Below is a small trained network, with its code and all its weights. Each question gives an input and a target symbol and asks what happens when units are switched off, that is, made to give their printed mean instead of their output.

import numpy as np


def w(rows, s, z=0):
    codes = np.array(rows[::2]) - 128.0
    scale = np.full(codes.shape[1], s)
    scale[-1] = z or s
    return codes * scale


def norm(h):
    return h / np.sqrt((h * h).mean(-1, keepdims=True) + 1e-5)


def f(y):
    return np.maximum(y, 0)


def softmax(a):
    e = np.exp(a - a.max(-1, keepdims=True))
    return e / e.sum(-1, keepdims=True)


def log_softmax(a):
    a = a - a.max(-1, keepdims=True)
    return a - np.log(np.exp(a).sum(-1, keepdims=True))


def net(x, mask):
    ids = ['ΓΘΞΨΩβδεζηλμπτφ'.index(c) for c in x.split()]
    T = len(ids)
    res = E[ids] + P[:T]
    r = norm(res)
    for j in range(2):
        rows = slice(2 * j, 2 * j + 2)
        q, k, v = (r @ M[0][rows].T for M in (Q, K, V))
        z = softmax(np.where(np.tri(T) > 0, q @ k.T / 2**0.5, -1e9)) @ v
        o = O[0][rows]
        res = res + np.where(mask[j], z, o[:, -1]) @ o[:, :-1]
    y = f(norm(res) @ A[0][:, :-1].T + A[0][:, -1])
    res = res + np.where(mask[2:10], y, B[0][:, -1]) @ B[0][:, :-1]
    return log_softmax(norm(res)[-1] @ U[:, :-1].T + U[:, -1])


Q, K, V, O, A, B = {}, {}, {}, {}, {}, {}
E = w([
[100,134,129,116,123],'Γ',
[128,132,120,94,112],'Θ',
[133,124,129,121,109],'Ξ',
[122,130,126,113,115],'Ψ',
[115,146,124,116,123],'Ω',
[110,125,128,101,114],'β',
[149,145,118,92,106],'δ',
[131,138,123,115,116],'ε',
[185,247,222,127,154],'ζ',
[137,129,125,112,114],'η',
[134,120,123,98,103],'λ',
[101,121,135,124,118],'μ',
[111,145,125,94,122],'π',
[126,141,120,98,114],'τ',
[124,131,128,127,118],'φ',
],0.015)
P = w([
[106,106,34,154,177],'0',
[90,127,56,171,105],'1',
[132,89,66,134,237],'2',
[84,148,112,167,69],'3',
[148,86,123,123,254],'4',
[93,156,181,149,62],'5',
[153,100,201,112,238],'6',
[109,156,240,138,88],'7',
[147,96,220,44,195],'8',
],0.0059)
Q[0] = w([
[208,94,72,224,188],'head 1',
[104,101,184,9,204],'head 1',
[91,180,227,49,110],'head 2',
[148,93,160,85,232],'head 2',
],0.013)
K[0] = w([
[73,97,36,130,49],'head 1',
[136,194,213,149,73],'head 1',
[150,132,249,83,163],'head 2',
[107,191,196,148,1],'head 2',
],0.013)
V[0] = w([
[138,88,164,217,139],'head 1',
[49,9,141,134,95],'head 1',
[64,179,126,83,182],'head 2',
[178,22,140,30,73],'head 2',
],0.011)
O[0] = w([
[90,188,125,122,85,30],'head 1',
[62,89,175,74,4,174],'head 1',
[143,98,200,85,146,253],'head 2',
[102,62,52,120,102,116],'head 2',
],0.013,0.0063)
A[0] = w([
[92,99,102,106,127,78],'neuron 1',
[102,99,11,156,126,245],'neuron 2',
[200,145,183,155,219,152],'neuron 3',
[95,111,232,72,92,113],'neuron 4',
[185,149,109,62,124,254],'neuron 5',
[110,246,211,89,61,74],'neuron 6',
[134,108,124,146,28,96],'neuron 7',
[109,122,114,122,54,128],'neuron 8',
],0.011,0.0032)
B[0] = w([
[207,113,136,199,105,146],'neuron 1',
[201,222,203,188,71,161],'neuron 2',
[34,180,22,96,106,182],'neuron 3',
[237,206,105,137,134,253],'neuron 4',
[44,122,179,231,115,169],'neuron 5',
[23,2,143,213,147,199],'neuron 6',
[68,170,87,81,190,152],'neuron 7',
[107,190,30,96,186,154],'neuron 8',
],0.0069,0.013)
U = w([
[208,183,115,66,122,178],'Γ',
[33,124,141,76,65,134],'Θ',
[131,135,126,122,132,77],'Ξ',
[185,189,135,199,75,74],'Ψ',
[78,40,100,87,189,76],'Ω',
[149,103,112,24,104,127],'β',
[170,136,82,178,173,189],'δ',
[123,104,61,146,39,192],'ε',
[198,23,123,148,129,90],'ζ',
[158,106,148,25,213,4],'η',
[137,205,100,136,83,200],'λ',
[76,133,86,107,133,173],'μ',
[157,150,249,112,136,115],'π',
[112,225,146,132,184,180],'τ',
[57,99,132,235,137,65],'φ',
],0.012,0.0036)

Each question gives the input, a string of symbols that net reads in full, and the target symbol t.
The units are the heads (2 rows each of Q, K, V and O) and the neurons (one row each of A and B). Each row of codes is followed by its name. A weight is (code - 128) times the scale printed after its matrix; where a second scale follows, it is the last column's (O, A, B and U).
mask holds one flag per unit, heads first, then neurons. A switched-off unit (its flag False) gives its mean, the last column of its rows in O or B, instead of its output. The means were averaged over made-up inputs and are rounded, as every weight is.
A unit's drop is (log p(t) with every unit on - log p(t) with that unit switched off) / (log p(t) with every unit on - log p(t) with every unit switched off).
The circuit of an input: a set's keep is (log p(t) with only the set's units on - log p(t) with every unit switched off) / (log p(t) with every unit on - log p(t) with every unit switched off). Starting from all 10 units, units are removed one at a time, each time the one whose removal leaves the highest keep (on an exact tie, the one counted first), for as long as the keep stays at least 0.8.
units of the circuit, in order: the units of the circuit, biggest drop first
top k neurons: the k neurons with the biggest drops, biggest first
heads that matter: for each layer, one digit per head in row order, 1 if its drop is at least 0.15 and else 0, layers parted by /
input Θ Θ λ π τ Ω, target Ω: units of the circuit, in order -> [head 1; neuron 4; head 2]
input Θ Γ μ Ξ Ψ Γ Ψ β Ω, target β: units of the circuit, in order -> [head 2; neuron 6]
input λ Θ μ δ, target Θ: units of the circuit, in order -> [head 1]
input μ φ Θ, target φ: units of the circuit, in order -> [head 2; neuron 6; head 1]
input Θ Θ Γ Γ Γ λ Γ, target ε: top 2 neurons -> [neuron 2; neuron 4]
input Γ δ μ φ ε φ Ψ, target φ: units of the circuit, in order -> [neuron 6; head 1; head 2]
input τ Γ Θ Γ μ η Γ, target Ψ: top 2 neurons -> [neuron 2; neuron 6]
input Θ λ φ μ μ π Ξ π, target λ: heads that matter -> 01
input ζ Γ Ω π, target τ: units of the circuit, in order -> [head 1; head 2; neuron 3]
input Γ Ω μ, target τ: units of the circuit, in order -> [head 2; neuron 3]
input Θ Ψ φ Θ, target φ: units of the circuit, in order -> [neuron 6; head 1]
input Θ τ Ω Γ Θ φ η δ, target Ψ: units of the circuit, in order -> [head 2; neuron 2; head 1]
input δ λ τ π η π μ, target η: heads that matter -> 10
input π μ δ η π, target Ψ: units of the circuit, in order -> [head 2; neuron 2]
input Θ Γ Θ Θ, target ζ: heads that matter -> 11
input μ Γ Θ ζ Γ Γ Θ Ω, target δ: units of the circuit, in order -> [head 1]
input ζ Γ Ω Ω, target τ: top 3 neurons -> [neuron 3; neuron 6; neuron 4]
input Γ Ω Γ φ, target π: heads that matter -> 01
input δ ζ Γ π λ, target τ: heads that matter -> 10
input φ Γ ε φ δ, target φ: top neuron -> [neuron 6]
input β δ Γ, target δ: top 3 neurons -> [neuron 2; neuron 6; neuron 4]
